Below are the code and all the weights of a small trained network. Each question names an input and a class and asks about switching units off, where a switched-off unit gives its printed mean instead of its output.

import numpy as np


def w(rows, s, z=0):
    codes = np.array(rows[::2]) - 128.0
    scale = np.full(codes.shape[1], s)
    scale[-1] = z or s
    return codes * scale


def norm(h):
    return h / np.sqrt((h * h).mean(-1, keepdims=True) + 1e-5)


def f(y):
    return y / 2 * (1 + np.tanh(0.7978845608 * (y + 0.044715 * y**3)))


def log_softmax(a):
    a = a - a.max(-1, keepdims=True)
    return a - np.log(np.exp(a).sum(-1, keepdims=True))


def net(x, mask):
    res = np.array(x, float).reshape(1, 3) / 4 @ E
    u = 0
    for l in range(2):
        y = f(norm(res) @ A[l][:, :-1].T + A[l][:, -1])
        res = res + np.where(mask[u : u + 13], y, B[l][:, -1]) @ B[l][:, :-1]
        u += 13
    return log_softmax(norm(res)[-1] @ U[:, :-1].T + U[:, -1])


A, B = {}, {}
E = w([
[183,2,112],'x0',
[163,116,13],'x1',
[53,108,121],'x2',
],0.0041)
A[0] = w([
[54,110,151,135],'0.n0',
[76,132,98,108],'0.n1',
[234,166,89,119],'0.n2',
[122,97,57,100],'0.n3',
[131,8,140,188],'0.n4',
[237,140,62,83],'0.n5',
[77,162,78,54],'0.n6',
[179,79,100,27],'0.n7',
[64,126,154,133],'0.n8',
[198,130,157,68],'0.n9',
[150,102,94,119],'0.n10',
[40,40,113,3],'0.n11',
[93,176,85,107],'0.n12',
],0.014,0.0045)
B[0] = w([
[107,72,194,167],'0.n0',
[48,130,174,144],'0.n1',
[174,177,67,202],'0.n2',
[1,80,116,181],'0.n3',
[180,68,160,254],'0.n4',
[142,151,99,218],'0.n5',
[145,111,133,148],'0.n6',
[115,20,54,167],'0.n7',
[150,189,132,162],'0.n8',
[117,139,225,143],'0.n9',
[46,107,190,162],'0.n10',
[155,155,123,169],'0.n11',
[125,137,97,159],'0.n12',
],0.0064,0.0077)
A[1] = w([
[179,85,90,253],'1.n0',
[117,84,65,75],'1.n1',
[212,79,191,78],'1.n2',
[4,112,125,193],'1.n3',
[60,57,170,148],'1.n4',
[138,203,192,171],'1.n5',
[84,179,139,149],'1.n6',
[201,134,106,105],'1.n7',
[125,204,174,92],'1.n8',
[59,98,181,119],'1.n9',
[198,146,120,33],'1.n10',
[127,138,132,89],'1.n11',
[68,162,92,121],'1.n12',
],0.016,0.0042)
B[1] = w([
[37,157,160,254],'1.n0',
[62,116,165,189],'1.n1',
[139,254,183,222],'1.n2',
[242,105,126,235],'1.n3',
[223,171,84,240],'1.n4',
[69,71,105,228],'1.n5',
[134,136,90,185],'1.n6',
[91,94,160,164],'1.n7',
[75,99,153,197],'1.n8',
[143,31,84,204],'1.n9',
[141,93,150,137],'1.n10',
[155,70,100,118],'1.n11',
[239,174,161,173],'1.n12',
],0.0082,0.0068)
U = w([
[4,82,119,252],'0',
[140,9,75,252],'1',
[100,201,20,37],'2',
[217,111,71,33],'3',
[116,151,202,106],'4',
[153,155,192,29],'5',
],0.018,0.0034)

Each question gives the input, the list of numbers given to net, and the class t.
The units are the neurons (one row each of A and B). Each row of codes is followed by its name. A weight is (code - 128) times the scale printed after its matrix; where a second scale follows, it is the last column's (A, B and U).
mask holds one flag per neuron, layer by layer. A switched-off neuron (its flag False) gives its mean, the last column of its row in B, instead of its output. The means were averaged over made-up inputs and are rounded, as every weight is.
A unit's drop is (log p(t) with every unit on - log p(t) with that unit switched off) / (log p(t) with every unit on - log p(t) with every unit switched off).
The circuit of an input: a set's keep is (log p(t) with only the set's units on - log p(t) with every unit switched off) / (log p(t) with every unit on - log p(t) with every unit switched off). Starting from the 12 units with the biggest drops (on a tie, the unit counted first), units are removed one at a time, each time the one whose removal leaves the highest keep (on an exact tie, the one counted first), for as long as the keep stays at least 0.8.
units of the circuit, in order: the units of the circuit, biggest drop first
most important unit: the unit with the biggest drop
top k neurons: the k neurons with the biggest drops, biggest first
k most important neurons of layer l: the k neurons of layer l with the biggest drops, biggest first
input [-8,-4,1], class 1: units of the circuit, in order : 1.n2; 1.n0
input [-7,2,-8], class 2: 3 most important neurons of layer 0 : 0.n2; 0.n4; 0.n0
input [-3,1,-1], class 2: units of the circuit, in order : 0.n4
input [0,1,-8], class 2: units of the circuit, in order : 0.n4; 1.n3
input [-1,1,-3], class 2: units of the circuit, in order : 0.n2; 1.n3
input [-6,-2,-1], class 0: top 3 neurons : 0.n3; 0.n10; 0.n7
input [2,-4,3], class 5: 2 most important neurons of layer 0 : 0.n0; 0.n2
input [6,0,4], class 5: 3 most important neurons of layer 1 : 1.n2; 1.n5; 1.n4
input [3,-8,5], class 5: 2 most important neurons of layer 0 : 0.n3; 0.n0
input [7,0,4], class 5: 2 most important neurons of layer 0 : 0.n4; 0.n11
input [4,0,-8], class 4: top 2 neurons : 0.n9; 1.n2
input [-4,1,-6], class 2: top 2 neurons : 0.n2; 0.n4
input [1,0,-4], class 4: 3 most important neurons of layer 1 : 1.n5; 1.n9; 1.n8
input [-4,-2,2], class 1: most important unit : 0.n2
input [-5,6,-7], class 2: top 2 neurons : 1.n3; 1.n4
input [5,0,-3], class 4: top 2 neurons : 1.n2; 0.n4
input [-7,7,1], class 3: 3 most important neurons of layer 1 : 1.n12; 1.n0; 1.n2
input [3,3,-1], class 0: 2 most important neurons of layer 1 : 1.n0; 1.n1
input [-5,-7,3], class 1: 2 most important neurons of layer 0 : 0.n2; 0.n0
input [8,4,0], class 0: units of the circuit, in order : 1.n0
